Here is a tiny trained network, its code and every weight. The questions are about switching its units off for an input and a class, where a switched-off unit gives its printed mean instead of its output.

import numpy as np


def w(rows, s, z=0):
    codes = np.array(rows[::2]) - 128.0
    scale = np.full(codes.shape[1], s)
    scale[-1] = z or s
    return codes * scale


def f(y):
    return y / 2 * (1 + np.tanh(0.7978845608 * (y + 0.044715 * y**3)))


def log_softmax(a):
    a = a - a.max(-1, keepdims=True)
    return a - np.log(np.exp(a).sum(-1, keepdims=True))


def net(x, mask):
    res = np.array(x, float).reshape(1, 8) / 4 @ E
    y = f(res @ A[0][:, :-1].T + A[0][:, -1])
    res = res + np.where(mask, y, B[0][:, -1]) @ B[0][:, :-1]
    return log_softmax(res[-1] @ U[:, :-1].T + U[:, -1])


A, B = {}, {}
E = w([
[134,8,147,104,141,122,153,78,143],'x0',
[133,130,125,121,126,134,123,125,130],'x1',
[128,127,128,126,127,132,123,128,126],'x2',
[176,145,123,174,149,229,198,87,106],'x3',
[186,123,145,112,211,113,120,176,84],'x4',
[127,130,128,123,127,127,138,129,128],'x5',
[127,125,130,127,127,138,119,131,128],'x6',
[116,124,127,136,134,132,121,130,128],'x7',
],0.017)
A[0] = w([
[139,86,135,94,162,99,130,135,107,136],'n0',
[106,135,127,150,55,138,130,94,172,254],'n1',
[120,119,124,96,116,85,105,153,147,223],'n2',
[92,123,125,120,84,120,111,125,148,172],'n3',
[98,144,114,155,96,151,137,119,124,168],'n4',
[122,112,127,141,80,137,143,90,149,137],'n5',
[137,8,142,97,143,123,150,78,144,173],'n6',
[152,136,125,176,150,202,167,107,120,182],'n7',
[132,108,124,110,125,98,113,119,128,103],'n8',
[148,128,123,148,156,177,152,97,112,135],'n9',
[125,155,124,111,134,111,121,149,136,195],'n10',
[109,110,128,116,116,114,134,104,149,146],'n11',
[88,134,126,110,92,99,106,139,145,220],'n12',
[127,139,132,115,144,121,107,170,101,213],'n13',
],0.017,0.0096)
B[0] = w([
[154,98,180,101,174,145,111,131,139,179],'n0',
[35,130,45,129,41,101,170,71,112,219],'n1',
[93,126,168,59,148,164,82,174,134,206],'n2',
[94,124,111,159,92,142,131,142,165,180],'n3',
[105,156,110,134,75,108,152,93,128,173],'n4',
[91,97,91,119,115,123,157,73,109,176],'n5',
[124,1,142,92,176,190,144,85,121,252],'n6',
[185,151,119,201,123,93,189,87,91,224],'n7',
[104,118,156,113,154,159,127,119,120,151],'n8',
[178,104,131,156,147,116,188,99,119,190],'n9',
[133,138,90,121,135,107,109,179,128,173],'n10',
[69,81,125,116,122,170,141,128,125,160],'n11',
[83,143,134,126,73,154,103,166,187,206],'n12',
[151,172,115,122,147,92,85,188,119,185],'n13',
],0.012,0.026)
U = w([
[49,192,83,127,47,104,101,191,208,249],'0',
[150,204,139,91,194,64,46,245,144,231],'1',
[109,253,80,219,72,59,166,71,94,125],'2',
[232,231,121,242,191,89,145,186,66,211],'3',
[30,44,128,98,110,197,119,120,200,98],'4',
[138,70,219,53,224,166,81,173,137,47],'5',
[110,51,70,148,129,129,197,41,71,2],'6',
[240,57,188,180,206,154,170,112,132,74],'7',
],0.0069,0.0031)

Each question gives the input, the list of numbers given to net, and the class t.
The units are the neurons (one row each of A and B). Each row of codes is followed by its name. A weight is (code - 128) times the scale printed after its matrix; where a second scale follows, it is the last column's (A, B and U).
mask holds one flag per neuron, in row order. A switched-off neuron (its flag False) gives its mean, the last column of its row in B, instead of its output. The means were averaged over made-up inputs and are rounded, as every weight is.
A unit's drop is (log p(t) with every unit on - log p(t) with that unit switched off) / (log p(t) with every unit on - log p(t) with every unit switched off).
k most important neurons: the k neurons with the biggest drops, biggest first
drop of u: that unit's drop, to one decimal
input [-1,-2,4,5,1,8,-8,-7], class 3: most important neuron	n6
input [7,-3,3,1,2,5,3,-7], class 7: 2 most important neurons	n1; n2
input [0,-5,-6,-8,1,-6,-5,-6], class 1: 2 most important neurons	n6; n1
input [-5,5,-5,-8,1,-8,-7,8], class 1: 2 most important neurons	n1; n13
input [-7,7,-7,1,6,3,-3,5], class 3: 2 most important neurons	n2; n12
input [0,-1,6,4,1,7,-2,1], class 3: 2 most important neurons	n6; n1
input [0,7,2,5,-1,3,-1,2], class 2: 2 most important neurons	n6; n7
input [0,-5,-4,7,-1,2,0,-4], class 2: 2 most important neurons	n6; n7
input [-2,-8,-4,3,-4,8,8,8], class 2: drop of n6	0.5
input [7,-1,6,3,1,-1,3,3], class 7: drop of n1	0.6
input [0,-8,7,2,4,-8,8,-1], class 3: drop of n6	0.5
